In the rows, 128 means zero.
Facts:
K943 skovir [K298]
K147 skovir [K583 K242 K477 K868]
K618 skovir [K983 K842 K924 K61]
K735 skovir [K155 K907 K504 K464 K242]
K517 skovir [K983 K187]
K411 skovir [K983 K325]
K389 skovir [K459 K48]
K471 skovir [K463]
K651 skovir [K390 K48]
K367 skovir [K920 K344]
K423 skovir [K558 K945 K118 K431 K656 K681]
K999 skovir [K431 K21]
K210 skovir [K341 K105]
K12 skovir [K931]
K594 skovir [K925 K706]
K50 skovir [K920 K536 K111]
K697 skovir [K475 K518 K868]
K140 skovir [K812]
K357 skovir [K923 K415 K763]
K391 skovir [K842 K250 K945 K21 K24]
K425 skovir [K442 K866]
K28 skovir [K368 K390 K341 K538 K463]
K457 skovir [K332 K583 K945]
K739 skovir [K459 K734 K298]
K679 skovir [K538 K812 K868]
K321 skovir [K983 K484 K111]
K690 skovir [K250 K702]
K450 skovir [K459 K272 K270 K499 K970]
K853 skovir [K824 K712]
K732 skovir [K393 K518]
K376 skovir [K925 K655]
K821 skovir [K782 K118 K447 K681]
K262 skovir [K353 K475 K393]
K919 skovir [K332 K583 K666 K597]
K585 skovir [K87 K341 K176]
K410 skovir [K420 K354 K344]
K682 skovir [K532 K61 K824 K48]
K580 skovir [K206 K969 K763 K236]
K537 skovir [K353 K920]
K684 skovir [K845 K763 K866]
K921 skovir [K155 K763]
K79 skovir [K794]
K933 skovir [K447 K866]
K998 skovir [K368 K907]
K461 skovir [K932 K529 K279 K250]
K767 skovir [K368 K818 K667 K235 K13]
K675 skovir [K931 K354 K706 K322 K259]
K622 skovir [K956 K206 K308]
K136 skovir [K666 K706 K6 K909 K277]
K722 skovir [K529 K464 K194]
{K943 K463 K367 K423 K538 K118 K140 K907 K457 K368 K853 K821 K583 K763 K919 K682 K932} vutos 605
{K147 K945 K390 K618 K970 K332 K812 K845 K279 K920 K651 K969 K536 K50 K341 K298 K818 K105 K353 K697 K925 K956 K391 K459 K28 K679 K206 K923 K712 K415 K450 K194 K842 K529 K585 K242 K518 K393 K684 K308 K921 K48 K79 K475 K998 K277 K622 K136 K722} vutos 65
{K13 K499 K344 K782 K735 K6 K532 K666 K155 K667 K111 K866 K999 K909 K983 K12 K504 K322 K87 K259 K824 K270 K425 K739 K690 K442 K325 K732 K376 K558 K262 K410 K597 K580 K933 K794 K461 K420} vutos 376
{K464 K517 K656 K389 K484 K924 K594 K776 K250 K655 K321 K931 K431 K235 K537 K734 K354 K236 K767 K447} vutos 570
{K411 K272 K471 K210 K922 K477 K61 K357 K176 K706 K43 K868 K24 K702 K21 K187 K681 K675} vutos 924
[K943 K147 K390 K464 K332 K651 K983 K12 K818 K322 K87 K739 K690 K24 K763 K262 K354 K998 K622] brogo lumon
[K945 K344 K389 K909 K504 K353 K655 K43 K712 K821 K597 K235 K580 K187 K79 K475 K461 K277] brogo kidrun
[K13 K517 K656 K463 K272 K471 K667 K367 K484 K210 K776 K391 K425 K679 K931 K194 K393 K308 K932 K933 K681] brogo dreflapla
[K499 K618 K532 K594 K28 K442 K325 K376 K583 K919 K585 K242 K48 K794] brogo sakuras
[K782 K845 K6 K279 K666 K866 K423 K538 K999 K536 K50 K118 K298 K697 K477 K824 K61 K459 K457 K868 K368 K415 K431 K558 K21 K410 K518 K537 K684 K236 K767] brogo klamagren
[K735 K812 K155 K920 K924 K341 K250 K105 K259 K140 K270 K450 K853 K702 K921 K675 K420 K136 K447 K722] brogo tratra
[K970 K411 K111 K969 K922 K925 K357 K907 K956 K176 K706 K321 K206 K923 K732 K842 K529 K682 K734] brogo stagra

Known rows:
K919: [101 144  89 160 102 108 171 112 103 145 107 115 129 120 137 148 136 151
 138 137  87 160  75 162  89 117 122 126 112 127 101 148 143 130 110 153
 143 169  82  86 144 133]
K585: [ 95 135  75 149  84 117 135 135  73 178 117 121 140 132 109 154 118 132
 156 137 112 138  62 171 107  94 117 127 110 114 109 138 128 126 122 147
 117 145  80 103 114 129]
K763: [ 82 174  86 151  89 119 173 139  98 133 108 106 160 126 158 152 102  94
 165 112 116 190 100 151 106 106 166 126 120 103 170 112 216 170 109 224
 150 175  84  81 112 106]
K969: [ 85 153  54 141  95 116 150 149  79 195 130  98 149 148 134 164 102 142
 160 112 150 154 120 154  88  86 162 105 105 110 116 121 157 138 123 153
 139 153 107 119  99 114]
K920: [102 151  72 135  87 102 140 122  84 186 131 102 160 149 143 172  95 158
 122 128 132 179 126 159  84 103 148  88  77  91  99 122 122 105 121 147
 154 175 113 127 130 144]
K712: [ 88 137  53 137  88 116 138 139  69 189 124 105 129 134 125 167 104 148
 166 142 142 153  94 151 112 109 153 120 101  94 129 134 150 123 134 171
 119 157  95 109 108 113]
K61: [113  96  43 186  81 155 124 142  57 162 121  96 179 139 145 155 115 131
 102 164 123 198 139 142 134 116 179 105 114  99 128 104 150 166 159 215
 192 144  84 116 147 103]
K702: [123 132  50 151  75 139 142 166  64 184 110  83 147 121 139 160 125 147
 115 119 114 176 136 146 100  99 168 118 116 117 112 120 145 156 132 175
 181 162 102  91 142 114]
K277: [ 90 144  55 134  89 111 140 137  73 189 122 103 131 135 125 169 103 147
 163 142 144 158  96 150 108 111 152 120 100  89 130 135 149 120 133 171
 120 162  97 107 109 116]
K461: [ 85 169  80 155 102 113 163 112  81 155 102 132 131 135 128 150 127 136
 147 140 101 138  80 169 119 106 129 110  88 106 111 130 152 130 137 152
 127 150  74  96 142 127]
K594: [115 143  68 136 104 116 166 138  99 146  85  97 143 129 114 142 134 139
 142 118  78 155  74 142 125 111 109 137  94 148 118 139 143 159 123 141
 172 159  81  98 178 132]
K684: [ 82 178  97 149  74 129 138 135  83 135 133 140 243 180 125 138  76  47
 134 116 125 196  80 168 108  72 145 111 101  95 164  84 185 181 119 242
 152 145  73 100  89 128]
K79: [ 90 149  70 140  84 114 138 132  73 172 121 120 152 143 117 155 109 128
 146 147 113 149  62 166 108  96 125 122  98 114 118 133 137 121 124 157
 116 155  75 109 116 129]
K925: [ 88 142  56 150  98 115 147 142  80 194 129 100 146 147 132 164 105 149
 152 116 148 151 117 155  86  90 153 106 106 111 103 124 142 132 125 147
 138 151 108 120 105 122]
K868: [128 101  63 167 107 139 133 113  83 167 115  96 191 151 139 151 115 145
  85 156 131 207 136 128 106 130 146 107 117  75 109 114 122 164 156 230
 187 155 101  91 144 126]
K236: [115 115  53 164 114 134 157 126 103 138 105  92 177 150 130 147 107 134
 133 131 138 210 139 125 145 125 159 111  96 100 149 103 173 184 152 213
 216 144 108 121 161 108]
K471: [124 125  65 158  80 142 138 150  62 168 103 103 159 121 122 144 140 132
 106 135  83 156  86 156 106  92 126 129 126 134 103 127 128 155 128 168
 162 149  72  79 147 123]

Rows:
No name comes twice in this set of rows, the named rows included.
[ 94 107  61 170  97 128 126 113  84 167 137 116 181 160 133 162  88 134
 135 156 163 196 129 151 121 117 165  92 102  64 130 104 143 140 148 213
 160 139 106 129 106 116] | K279
[113 124  50 147 115 123 161 132 101 150  88  82 142 120 131 153 115 143
 154 124 119 178 113 124 145 132 140 128 103 110 148 122 167 165 143 183
 179 161  99 112 167 115] | K464
[ 90 122  57 154  93 120 131 126  80 182 119 104 146 129 137 168  93 136
 154 146 145 170 104 151 121 117 150 111 108  77 137 119 147 125 137 183
 122 154  95 117 109 118] | K818
[ 90 137  78 158  84 119 130 123  80 162 120 121 173 141 129 155  98 107
 142 143 118 164  73 165 116  97 126 116 104  94 131 115 140 131 128 178
 119 152  75 112 110 132] | K622
[ 96 138  73 153 104 108 172 120  99 159 109  99 108 115 146 160 129 166
 155 133 115 168 104 146  90 130 150 125 114 108 113 148 158 131 117 163
 148 176 100  87 135 121] | K583
[127 125  79 159 121 113 156  88 121 126 108 105 207 171 137 139 112 137
  76 151  92 211 110 134 123 127 110  96  70 110 105 109 121 159 147 184
 215 165  91 133 195 152] | K537
[ 89 156  81 157  94 114 170 123  88 137 111 117 138 127 139 145 131 132
 148 138  87 166  71 160 101 105 137 128 112 132 122 140 172 144 112 171
 142 167  72  89 137 120] | K821
[ 92 122  63 152  98 116 132 118  86 182 119 106 152 134 136 166  95 137
 149 145 146 169 103 148 116 122 140 113 105  75 132 122 139 123 136 182
 123 158 100 114 111 125] | K332
[ 89 133  85 192 110 127 153  88  94 138 114 145 184 160 139 144 109 120
 115 156 122 179 111 170 130 111 137  84  92  83 112  99 144 149 149 195
 167 127  82 117 139 129] | K999
[113 136  41 142  98 123 165 151  88 157  97  80 129 122 133 158 122 157
 151 119 110 174 120 134 134 113 157 118  86 136 137 125 172 152 137 147
 195 163 104 124 174 111] | K484
[114 120  52 156  84 139 131 147  66 177 101  82 151 115 148 161 118 134
 115 146 114 178 118 132 119 123 158 125 119 100 135 122 151 151 146 200
 155 171  83  90 145 112] | K24
[100 142  64 137  94 108 141 126  82 188 124 105 145 139 131 167 100 155
 144 129 140 167 112 152  91 109 141 105  98  85 111 128 130 114 126 162
 135 162 111 108 113 132] | K393
[116 106  50 168 121 134 156 123 104 141 105  94 175 149 129 147 109 146
 129 138 137 208 138 125 144 129 155 107  97  98 138 106 162 177 155 205
 215 144 112 124 164 114] | K431

The same things again, as new rows of numbers:
Known rows:
K475: [110 151 150 147 217 150 106 147 136 136 180  98 135 133 130 160 115  96
 132  98  95 136 134 131 136 171 150 143 115 136 145 157  96 135  71 154
 124]
K43: [117 141 126 140 201 132 116 114 111 137 157 104 128 137 121 159 117 104
 113  92  90 183 132 118 137 163 138 147 133 152 149 134  99 142 113 143
 121]
K464: [107  95 136 145 160 122 130 109 103 136 163 109 144 113 101 166 122  83
 123 112 105 120 127 166 148 151 144 148 141 107  92 106  93 135 100 172
 110]
K812: [102 161 148 149 192 148  91 130 122 137 167 116 137 123 118 166 180  82
 104 116 101 103 135 106 148 161 154 151 123 136 137 173  99 138  76 170
 127]
K684: [ 82 203 113 156  76  95 134 198  81 126 221 202 139 140 158 173  91  62
 115  83 114 152 157 122 169 146 145 187 165 101 133 173  74 124 145 121
 107]
K845: [ 93 156 144 148 174 134 112 146 108 146 214 123 139 128 125 170 143  98
 117 111 107 146 134 122 148 159 149 136 128 138 126 153  91 137  92 147
 118]
K932: [120 120 130 135 157  83 125 115  91 133 105 118 140 105 107 161 157  98
 115  91  86 177 119 130  70 156 140 109 134 126 128 113 106 129 145 139
 131]
K970: [100 176 142 151 154 170 111 137 131 138 137 109 143 129 125 159 119 152
 132 128 106 158 132  96 140 158 143 135 107 126 118 171 103 135 127 166
 117]
K431: [112  86 132 147 156 135 126 107  89 131 169 111 143 123 101 166 121  87
 124 107 103 111 127 158 155 153 145 154 132 123 138 123  95 134 104 186
 112]
K999: [129 101 130 150 148 116 123 128 120 114 131 161 132 115 139 160 108  65
 114  86  93  91 149 135 145 154 131 179 161  99 148 156  99 122 146 162
 131]
K583: [126 133 135 136 193  91 113  99 106 138 111 111 131 119 115 164 150  53
 111  86  90 140 130 120 131 157 140 137 128 132 165 124 103 133 128 165
 119]
K272: [109 141 125 141 173 120 119 124  93 132 135 112 136 113 107 158 153 126
 103 100  88 183 121 119  69 158 143 123 146 137  88 126 103 138 115 124
 136]
K48: [102 100 146 146 151 185 108 109 161 137 235 121 131 128 134 166 163 128
 106 130  92 144 132 104 112 148 157 128 141 120 114 164  99 149 119 165
 133]
K484: [118  89 134 148 132 129 141 124  62 125 153 110 148 109  92 163 116 133
 131 112  97 130 117 174 105 153 138 123 139 117  95 120  99 127 108 167
 127]
K463: [121 102 130 136 151  96 120 111 110 130 107 121 140 105 109 159 170  96
 109  92  84 173 118 125  56 154 145 110 138 117 120 113 105 134 153 146
 132]
K622: [106 150 136 153 152 119 124 163 151 119 180 159 133 117 145 163 114  72
 121 103 102 116 152 124 134 156 140 168 169  89  79 167  95 125 101 136
 134]
K666: [117 101 144 143 182 123 107 110 103 144 144 116 139 116 118 166 135  80
 111 101  97 120 130 136 146 158 141 139 128 131 154 124 100 133 126 163
 117]

Rows:
No name comes twice in this set of rows, the named rows included.
[102 122 147 147 176 161 106 126 143 138 212 121 135 125 128 166 159 111
 111 120  98 140 133 115 128 157 151 135 134 127 116 154  97 143 100 159
 129] | K298
[119 138 137 154 164 152 120 161 152 107 186 148 129 134 153 156  87  88
 126  92  93 117 152 124 134 161 142 172 151 106 133 185  94 129 111 158
 136] | K79
[150 105 121 163  94 155 176 126  59  98 133 144 138 120 115 158  38 164
 158 136 103 108 156 155 211 150  89 163 151 108 127 196 112 102 149 200
 142] | K321
[104 154 151 148 211 138 102 141 131 138 174 107 136 123 120 163 145  81
 120 108 100 119 133 122 141 167 151 145 123 133 126 157  99 136  65 160
 128] | K518
[129  11 119 149  84 203 136  93 180  90 206 156 132 135 140 154  96 114
 109 103  85 117 140 136 112 136 149 182 173  71 127 149  97 144 186 201
 129] | K389
[115 105 130 149 148 140 118  98  71 128 164 115 144 120  96 168 148  87
 114 115 108  87 129 146 175 149 143 163 131 126 149 140  96 135 103 198
 115] | K250
[116 117 137 152 147 175 103 134 201 102 174 154 127 126 153 156 142  73
 102 100  90  88 148 104  95 151 158 176 166  82 106 191  98 141 124 169
 139] | K28
[114 158 136 156 156 147 104 152 133 108 159 160 132 121 137 161 144  63
 105 105 100  72 154 104 156 158 143 187 153 109 129 204  98 129 101 167
 139] | K136
[ 85 202 119 158  83 109 120 184  80 123 204 197 139 134 149 173 125  61
 103  93 115 114 157 106 174 145 147 191 161 107 144 192  77 126 138 141
 114] | K921
[120 162 141 156 205 135 100 163 164 104 120 139 131 121 142 154 120  36
 119  83  97  64 152 121 125 170 146 190 148  99 118 184  99 126  67 164
 138] | K697
[100 217  95 153  83 105 139 162  85 115  99 180 137 138 143 157  74 105
 113  90 109 184 154  89 157 146 128 199 151 109 127 170  93 126 186 132
 105] | K357
[104 113 126 149 124 131 117 108  60 135 169 123 147 124 100 172 142  79
 110 111 109 105 129 144 177 146 147 166 129 128 155 135  90 134 113 190
 105] | K447
[111 185 123 146 180 142 118 116 109 132  78 104 136 131 113 154 119 132
 118 109 101 177 134  90 141 159 133 152 116 140 125 153 111 136 141 157
 114] | K706
[100 149 148 150 176 151  99 127 112 139 193 120 137 123 118 169 174  95
 106 120 103 114 135 104 154 158 151 144 125 140 136 174  98 138  87 167
 127] | K105

Now the same things, written a new way:
Known rows:
K735: [ 92 122 112 153  70 153 134  98 133  80 129 128 115 129 178 109  95 119
 139 166 118 191 108 173 113 120 144  81 156  76  71 173 132 168 134]
K943: [ 43 150 164 131 100 125 158  99  91  74 122 122  90 130 100 179  96 173
  89 152 141 140 111 136 161 136  96  74 130 171  73 167 129 154 180]
K28: [ 62 154 184 118  88 150 194  55 120 102 164 122  97  99  60 151 102 171
 117 123 169 163 144 131 126 114 151 123 152 138 108 170 185 170 185]
K651: [ 56 156 171 146  75 148 188  95 120  60 127 106 102 118  65 199  59 160
 112 108 139 142 129 132 127 102 124  70 166 137  92 155 181 139 179]
K739: [ 63 109 157 157  72 177 149  90 133  68 124  93 107 161 118 170  63 140
 127 159 110 171 118 149  97  78 102  92 165 114 101 194 161 155 177]
K679: [ 88 167 150 136  88 136 178  88  98  83 181 135 118  73 122 106 104 139
 105 112 182 179 152 152 138 148 177 118 142 117  64 152 151 177 145]
K357: [ 75 143 114 116  85 103 177  71 149 119  82 149 104 136 190 145 117 187
 120 171 141 176  81 156 151 135 130  57 144 121 112 182 152 173 101]
K594: [ 22 119 151 102 139 111 150  90 116 102 130 136 103 111 110 128 149 158
 122 198 161 199 147 148 112 147 105 155 145 133 102 199 142 158 195]
K12: [ 59  95 142 140  97 178 145  91 122  79 124 123 136 139 164 149 100 116
 121 166 127 186  99 148 102  99 115  96 149 128  95 189 160 179 159]
K420: [187  98 103 153 131 160  90 158 146 139 129 117 139 154 171  98 124  90
 148 120  94 117 126 133 100 118 120 134 122 102 134 107 109 106 108]
K583: [139 112 159  99 171 125 129 125 115 179 157 134 102 118 109 122 183 160
  99 125 152  95 133 100 150 147 101 174  82 191 154 113 113 124 152]
K824: [183 106 108 142 118 149  82 143 150 140 132  98 134 156 120  92 113 104
 166 130  86  93 139 127 111 100 134 153 141  83 153 121 105 104 120]
K681: [182 130 108 119 141 125 134 144 135 157 142 108 135 133 153  97 118 145
 113 116 132  94 150 111 137 126 117 158 120 127 148 127 113 111  74]
K187: [151 133 128  99 169 127 113 131 130 157  90 113 169 162 124 136 125 127
 128 131 114  89 135  92 133  99 104 146 120 161 160 121 127 118  87]
K118: [167 146 117 113 140  97  95 152 108 143 133 130 108 122 105  97 152 136
 124 122 121  72 128 125 173 165 125 135 102 139 128  89  69 106 125]
K734: [131 108 130 132 166 109 111 164 154 141 110 131  95 153 127 148 151 150
 135 137 108 116 148 128  90 146  78 163 124 140 145 102 110  62 157]
K206: [162 132 133 133 137 116 144 140 149 175 113 154 122 121 132 160 148 137
 125  86 128 108 111 112 128 134 139 115 105 144 167  82 151 103 108]

Rows:
No name comes twice in this set of rows, the named rows included.
[147 119 100 138 163 104  93 183 136 115 120 134 118 131 138 119 146 120
 137 135 106 117 144 137 109 165  93 150 124 112 119  96  82  62 135] | K250
[ 60  98 151 124  97 160 145  62 129 125 139 120 129 135 133 117 120 138
 136 178 142 200 128 141 105  94 133 135 149 122 119 213 170 197 167] | K376
[184  87  76 132 103  98 104 139 173 172 105 127 125 152 184 107 148 121
 157 153  88 106  80 151 136 119 159 117 136  57 203 144  95 125  94] | K866
[ 60 168 125 125 130 115 134 112  53 106 145 145 133  89 137  84 139 129
  94 164 180 195 151 136 174 179 137 110 103 154  42 160 109 195 133] | K367
[ 78 172 133 137  92 125 136 107  89  63 140 136  89 104 131 109 111 152
 105 146 146 161 126 154 165 172 129  74 125 143  29 133 101 157 154] | K140
[154  62 126 121 140 145 124 121 159 193 132 116 130 152 143 125 156 132
 136 142 113 116 116 110 102  92 118 172 117 122 210 160 148 133 126] | K442
[162 138 122 140 146  97 115 161 105 167 145 115 103 124 118 112 141 153
 100 112 135  91 155 106 166 160 112 152  94 144 139 109  85 105 114] | K932
[142  78 128 129 159 151 106 130 140 203 113 107 154 167 111 122 143 108
 144 150 106 129 139  89 105  82 103 170 117 138 195 159 157 129 118] | K325
[185 142 127 139 132 142 129 156 132 120 158 141 127 102 133 121 130 108
 127  68 135  96 125 128 126 145 149 125 113 128 120  64 124  96 118] | K812
[ 78 182 116 118 115 122 134 102  82  87 122 155 179  80 107  96 127  81
 139 139 159 189 128 135 157 148 182  84 139 122  54 138 149 191 119] | K50
[ 62 136 165 124 111 159 181  92 108  65 157 156 136  85 141 169 118 125
  95 113 174 170  96 144 126 137 142  85 134 159  81 139 173 180 162] | K147
[ 34 168 139 127 127 113 162  91  81 152  72 124 176 122  36 156 107 121
 132 158 146 203 153  85 157 105 138  84 139 150 112 184 211 187 126] | K618
[139 123  92 135 164  93  88 196 131 121 100 128 129 144 125 127 139 114
 140 143  97 115 152 130 110 162  90 141 124 109 121 101  90  67 128] | K924

